Below is a small trained network, with its code and all its weights. Each question gives an input and a class and asks what happens when units are switched off, that is, made to give their printed mean instead of their output.

import numpy as np


def w(rows, s, z=0):
    codes = np.array(rows[::2]) - 128.0
    scale = np.full(codes.shape[1], s)
    scale[-1] = z or s
    return codes * scale


def f(y):
    return y / 2 * (1 + np.tanh(0.7978845608 * (y + 0.044715 * y**3)))


def log_softmax(a):
    a = a - a.max(-1, keepdims=True)
    return a - np.log(np.exp(a).sum(-1, keepdims=True))


def net(x, mask):
    res = np.array(x, float).reshape(1, 4) / 4 @ E
    y = f(res @ A[0][:, :-1].T + A[0][:, -1])
    res = res + np.where(mask, y, B[0][:, -1]) @ B[0][:, :-1]
    return log_softmax(res[-1] @ U[:, :-1].T + U[:, -1])


A, B = {}, {}
E = w([
[128,129,130],'x0',
[255,108,137],'x1',
[133,30,35],'x2',
[174,195,31],'x3',
],0.0059)
A[0] = w([
[123,81,162,74],'neuron 0',
[127,152,106,27],'neuron 1',
[116,80,206,79],'neuron 2',
[116,222,180,78],'neuron 3',
[136,187,204,67],'neuron 4',
[87,129,121,57],'neuron 5',
[129,211,183,59],'neuron 6',
[149,218,205,72],'neuron 7',
[145,213,199,73],'neuron 8',
[139,134,133,210],'neuron 9',
[137,22,231,67],'neuron 10',
[134,49,241,62],'neuron 11',
[146,172,111,28],'neuron 12',
[104,45,42,105],'neuron 13',
[118,79,87,106],'neuron 14',
[20,152,91,100],'neuron 15',
[155,206,50,58],'neuron 16',
[118,39,187,131],'neuron 17',
[179,181,144,132],'neuron 18',
[116,80,99,44],'neuron 19',
[128,114,99,150],'neuron 20',
[225,106,153,110],'neuron 21',
[179,168,156,13],'neuron 22',
[111,66,85,66],'neuron 23',
[239,117,157,51],'neuron 24',
[221,116,150,54],'neuron 25',
[141,21,98,63],'neuron 26',
[130,141,98,30],'neuron 27',
[147,114,143,192],'neuron 28',
[144,107,175,42],'neuron 29',
[15,132,92,94],'neuron 30',
[116,62,76,41],'neuron 31',
[132,115,179,50],'neuron 32',
[40,158,86,4],'neuron 33',
[136,96,177,12],'neuron 34',
[254,62,168,119],'neuron 35',
[99,97,132,110],'neuron 36',
[113,29,53,50],'neuron 37',
[191,203,63,117],'neuron 38',
[128,182,177,73],'neuron 39',
[108,93,194,62],'neuron 40',
[141,195,137,34],'neuron 41',
[91,147,166,3],'neuron 42',
[52,137,108,74],'neuron 43',
[125,99,158,45],'neuron 44',
[19,152,92,56],'neuron 45',
[157,217,58,58],'neuron 46',
[238,102,157,105],'neuron 47',
],0.0084,0.0039)
B[0] = w([
[118,110,89,118],'neuron 0',
[88,77,107,86],'neuron 1',
[98,131,50,157],'neuron 2',
[197,67,167,184],'neuron 3',
[170,75,132,169],'neuron 4',
[89,107,138,99],'neuron 5',
[171,25,166,165],'neuron 6',
[207,35,163,202],'neuron 7',
[195,40,160,191],'neuron 8',
[159,175,130,203],'neuron 9',
[99,154,7,206],'neuron 10',
[87,149,4,198],'neuron 11',
[86,54,93,97],'neuron 12',
[229,93,155,207],'neuron 13',
[163,100,147,143],'neuron 14',
[48,154,199,183],'neuron 15',
[60,76,8,172],'neuron 16',
[134,182,50,196],'neuron 17',
[137,142,113,180],'neuron 18',
[130,62,138,105],'neuron 19',
[154,142,125,152],'neuron 20',
[61,131,186,194],'neuron 21',
[91,61,137,110],'neuron 22',
[154,65,147,132],'neuron 23',
[8,71,182,174],'neuron 24',
[34,75,169,153],'neuron 25',
[204,90,152,166],'neuron 26',
[85,61,105,88],'neuron 27',
[150,177,134,189],'neuron 28',
[91,93,104,104],'neuron 29',
[79,152,205,182],'neuron 30',
[150,37,147,130],'neuron 31',
[102,89,98,108],'neuron 32',
[20,77,153,123],'neuron 33',
[74,71,91,96],'neuron 34',
[63,158,240,251],'neuron 35',
[126,139,125,126],'neuron 36',
[204,9,161,179],'neuron 37',
[90,161,12,220],'neuron 38',
[149,66,140,142],'neuron 39',
[95,123,70,134],'neuron 40',
[118,60,105,113],'neuron 41',
[95,89,128,96],'neuron 42',
[71,124,165,133],'neuron 43',
[97,82,100,96],'neuron 44',
[36,124,197,161],'neuron 45',
[65,96,11,175],'neuron 46',
[43,122,200,208],'neuron 47',
],0.02,0.0028)
U = w([
[1,167,183,97],'0',
[149,93,112,84],'1',
[86,179,109,254],'2',
[52,159,15,59],'3',
],0.0064,0.0079)

Each question gives the input, the list of numbers given to net, and the class t.
The units are the neurons (one row each of A and B). Each row of codes is followed by its name. A weight is (code - 128) times the scale printed after its matrix; where a second scale follows, it is the last column's (A, B and U).
mask holds one flag per neuron, in row order. A switched-off neuron (its flag False) gives its mean, the last column of its row in B, instead of its output. The means were averaged over made-up inputs and are rounded, as every weight is.
A unit's drop is (log p(t) with every unit on - log p(t) with that unit switched off) / (log p(t) with every unit on - log p(t) with every unit switched off).
The circuit of an input: a set's keep is (log p(t) with only the set's units on - log p(t) with every unit switched off) / (log p(t) with every unit on - log p(t) with every unit switched off). Starting from the 12 units with the biggest drops (on a tie, the unit counted first), units are removed one at a time, each time the one whose removal leaves the highest keep (on an exact tie, the one counted first), for as long as the keep stays at least 0.8.
circuit, biggest first: the units of the circuit, biggest drop first
most important unit: the unit with the biggest drop
k most important neurons: the k neurons with the biggest drops, biggest first
drop when u is switched off: that unit's drop, to one decimal
input [3,8,2,-8], class 0: circuit, biggest first	[neuron 35]
input [-7,7,5,7], class 0: 2 most important neurons	[neuron 35; neuron 47]
input [-4,5,-7,1], class 1: circuit, biggest first	[neuron 7; neuron 8]
input [0,-3,5,-1], class 1: circuit, biggest first	[neuron 37; neuron 13]
input [0,5,5,-3], class 0: 3 most important neurons	[neuron 35; neuron 47; neuron 21]
input [5,-3,5,-2], class 1: 2 most important neurons	[neuron 37; neuron 13]
input [-6,-5,6,-6], class 1: 4 most important neurons	[neuron 37; neuron 13; neuron 26; neuron 35]
input [5,-6,1,5], class 0: circuit, biggest first	[neuron 15; neuron 45]
input [2,-5,6,0], class 1: circuit, biggest first	[neuron 13; neuron 37]
input [3,4,-5,-6], class 3: 3 most important neurons	[neuron 11; neuron 10; neuron 2]
input [-4,-6,3,-8], class 3: circuit, biggest first	[neuron 10; neuron 11]
input [3,1,2,-5], class 3: circuit, biggest first	[neuron 10; neuron 11; neuron 17]
input [4,7,4,-8], class 3: 4 most important neurons	[neuron 10; neuron 11; neuron 17; neuron 2]
input [-6,-6,6,4], class 0: most important unit	neuron 15
input [-4,-2,7,-8], class 3: 2 most important neurons	[neuron 10; neuron 17]
input [-7,2,-5,-8], class 3: 2 most important neurons	[neuron 11; neuron 10]
input [-6,-6,-1,5], class 0: 2 most important neurons	[neuron 15; neuron 45]
input [2,-4,7,-8], class 3: 2 most important neurons	[neuron 10; neuron 17]
input [-2,8,3,-7], class 0: 2 most important neurons	[neuron 35; neuron 47]
input [5,0,5,3], class 1: drop when neuron 37 is switched off	0.3
input [0,-5,-6,-5], class 1: drop when neuron 21 is switched off	0.1
input [-1,-1,4,-6], class 3: drop when neuron 46 is switched off	-0.1
